Below is a small trained network, with its code and all its weights. Each question gives an input and a target symbol and asks what happens when units are switched off, that is, made to give their printed mean instead of their output.

import numpy as np


def w(rows, s, z=0):
    codes = np.array(rows[::2]) - 128.0
    scale = np.full(codes.shape[1], s)
    scale[-1] = z or s
    return codes * scale


def softmax(a):
    e = np.exp(a - a.max(-1, keepdims=True))
    return e / e.sum(-1, keepdims=True)


def log_softmax(a):
    a = a - a.max(-1, keepdims=True)
    return a - np.log(np.exp(a).sum(-1, keepdims=True))


def net(x, mask):
    ids = ['αβεζηλμξτφω'.index(c) for c in x.split()]
    T = len(ids)
    res = E[ids] + P[:T]
    u = 0
    for l in range(3):
        r = res
        for j in range(2):
            rows = slice(4 * j, 4 * j + 4)
            q, k, v = (r @ M[l][rows].T for M in (Q, K, V))
            z = softmax(np.where(np.tri(T) > 0, q @ k.T / 4**0.5, -1e9)) @ v
            o = O[l][rows]
            res = res + np.where(mask[u + j], z, o[:, -1]) @ o[:, :-1]
        u += 2
    return log_softmax(res[-1] @ U[:, :-1].T + U[:, -1])


Q, K, V, O = {}, {}, {}, {}
E = w([
[140,123,172],'α',
[185,104,101],'β',
[155,135,98],'ε',
[125,124,109],'ζ',
[186,134,182],'η',
[226,95,92],'λ',
[163,118,97],'μ',
[104,161,133],'ξ',
[153,124,132],'τ',
[103,167,151],'φ',
[4,130,33],'ω',
],0.022)
P = w([
[84,1,185],'0',
[138,125,142],'1',
[130,154,84],'2',
[134,216,40],'3',
[146,191,78],'4',
[156,146,125],'5',
[165,201,80],'6',
[157,149,128],'7',
[143,136,129],'8',
[109,63,185],'9',
[157,98,180],'10',
[137,67,205],'11',
[205,106,174],'12',
],0.0054)
Q[0] = w([
[113,131,99],'L0H0',
[140,80,90],'L0H0',
[113,246,130],'L0H0',
[166,134,144],'L0H0',
[114,99,98],'L0H1',
[129,77,52],'L0H1',
[178,162,126],'L0H1',
[152,138,169],'L0H1',
],0.012)
K[0] = w([
[180,63,108],'L0H0',
[82,22,197],'L0H0',
[254,197,101],'L0H0',
[40,167,237],'L0H0',
[113,111,98],'L0H1',
[103,170,7],'L0H1',
[147,244,67],'L0H1',
[152,143,133],'L0H1',
],0.0088)
V[0] = w([
[127,128,176],'L0H0',
[168,244,157],'L0H0',
[233,200,26],'L0H0',
[165,111,169],'L0H0',
[191,229,136],'L0H1',
[48,2,74],'L0H1',
[180,194,6],'L0H1',
[69,27,3],'L0H1',
],0.0077)
O[0] = w([
[153,131,139,108],'L0H0',
[111,1,160,122],'L0H0',
[40,70,168,231],'L0H0',
[147,163,162,143],'L0H0',
[139,32,191,161],'L0H1',
[130,225,65,118],'L0H1',
[207,74,178,254],'L0H1',
[173,215,82,186],'L0H1',
],0.0073,0.003)
Q[1] = w([
[183,55,57],'L1H0',
[81,242,211],'L1H0',
[173,138,193],'L1H0',
[54,91,16],'L1H0',
[178,3,58],'L1H1',
[2,130,100],'L1H1',
[202,67,73],'L1H1',
[98,159,109],'L1H1',
],0.01)
K[1] = w([
[162,60,7],'L1H0',
[111,181,193],'L1H0',
[147,135,77],'L1H0',
[109,90,28],'L1H0',
[23,210,214],'L1H1',
[245,178,125],'L1H1',
[37,211,182],'L1H1',
[143,131,84],'L1H1',
],0.013)
V[1] = w([
[109,99,109],'L1H0',
[103,84,31],'L1H0',
[86,68,2],'L1H0',
[64,16,23],'L1H0',
[53,167,184],'L1H1',
[125,75,60],'L1H1',
[115,159,121],'L1H1',
[200,164,131],'L1H1',
],0.0089)
O[1] = w([
[174,168,122,80],'L1H0',
[172,152,168,140],'L1H0',
[240,186,183,115],'L1H0',
[254,241,131,4],'L1H0',
[155,209,194,115],'L1H1',
[116,110,36,106],'L1H1',
[104,155,113,157],'L1H1',
[94,82,137,187],'L1H1',
],0.0083,0.0032)
Q[2] = w([
[102,231,202],'L2H0',
[84,1,166],'L2H0',
[136,101,90],'L2H0',
[124,209,232],'L2H0',
[107,59,33],'L2H1',
[220,143,60],'L2H1',
[178,45,135],'L2H1',
[168,134,86],'L2H1',
],0.0084)
K[2] = w([
[175,29,188],'L2H0',
[63,145,12],'L2H0',
[128,158,113],'L2H0',
[117,69,180],'L2H0',
[120,29,87],'L2H1',
[240,102,99],'L2H1',
[157,87,179],'L2H1',
[179,94,100],'L2H1',
],0.011)
V[2] = w([
[179,98,130],'L2H0',
[142,110,88],'L2H0',
[132,122,121],'L2H0',
[141,92,112],'L2H0',
[147,28,3],'L2H1',
[133,176,66],'L2H1',
[132,142,181],'L2H1',
[217,74,84],'L2H1',
],0.0057)
O[2] = w([
[98,154,115,109],'L2H0',
[106,110,190,153],'L2H0',
[125,139,137,132],'L2H0',
[115,185,149,139],'L2H0',
[254,186,108,252],'L2H1',
[104,56,208,99],'L2H1',
[88,118,99,101],'L2H1',
[119,54,36,187],'L2H1',
],0.0051,0.0042)
U = w([
[7,143,96,172],'α',
[121,103,163,218],'β',
[164,160,179,76],'ε',
[95,143,108,114],'ζ',
[86,91,159,98],'η',
[136,66,108,111],'λ',
[112,123,108,6],'μ',
[125,205,112,82],'ξ',
[106,118,128,54],'τ',
[127,133,190,254],'φ',
[144,108,124,2],'ω',
],0.013,0.0068)

Each question gives the input, a string of symbols that net reads in full, and the target symbol t.
The units are the heads (4 rows each of Q, K, V and O). Each row of codes is followed by its name. A weight is (code - 128) times the scale printed after its matrix; where a second scale follows, it is the last column's (O and U).
mask holds one flag per head, layer by layer. A switched-off head (its flag False) gives its mean, the last column of its rows in O, instead of its output. The means were averaged over made-up inputs and are rounded, as every weight is.
A unit's drop is (log p(t) with every unit on - log p(t) with that unit switched off) / (log p(t) with every unit on - log p(t) with every unit switched off).
The circuit of an input: a set's keep is (log p(t) with only the set's units on - log p(t) with every unit switched off) / (log p(t) with every unit on - log p(t) with every unit switched off). Starting from all 6 units, units are removed one at a time, each time the one whose removal leaves the highest keep (on an exact tie, the one counted first), for as long as the keep stays at least 0.8.
circuit, biggest first: the units of the circuit, biggest drop first
most important unit: the unit with the biggest drop
which heads matter: for each layer, one digit per head in row order, 1 if its drop is at least 0.15 and else 0, layers parted by /
drop of u: that unit's drop, to one decimal
input μ λ α, target α: which heads matter -> 10 / 10 / 00
input λ λ φ φ ζ λ φ ω, target ξ: which heads matter -> 00 / 10 / 00
input η τ ξ φ λ λ β ω λ, target ξ: circuit, biggest first -> (L1H1; L0H0)
input ζ τ ω η μ, target ξ: most important unit -> L1H1
input φ ω λ, target ξ: which heads matter -> 01 / 00 / 00
input η ω μ, target ξ: which heads matter -> 01 / 00 / 00
input τ β ω ζ ε η ε ε ω λ β η ξ, target α: which heads matter -> 00 / 10 / 00
input τ η φ ε, target φ: circuit, biggest first -> (L1H1; L0H1)
input α λ ε λ ζ μ ω λ α η ξ, target α: which heads matter -> 10 / 10 / 00
input η η ω φ ζ μ, target ε: which heads matter -> 00 / 11 / 00
input α ζ β ω μ η η, target η: circuit, biggest first -> (L0H1; L1H0)
input β φ ξ φ τ η β μ λ ξ φ η β, target ε: which heads matter -> 10 / 11 / 00
input ε λ τ λ ζ η λ τ λ ω ξ β, target ξ: circuit, biggest first -> (L0H0; L1H1)
input λ μ λ α λ η τ ε α ω, target ξ: most important unit -> L1H0
input η λ φ η β ξ φ ζ, target φ: drop of L1H1 -> 0.8
input ξ λ ξ φ β λ η ξ φ, target λ: drop of L1H1 -> 1.1
input ζ α α, target α: drop of L0H0 -> 0.1
input τ β φ φ λ η μ ω λ η ξ μ ξ, target λ: drop of L2H1 -> 0.3
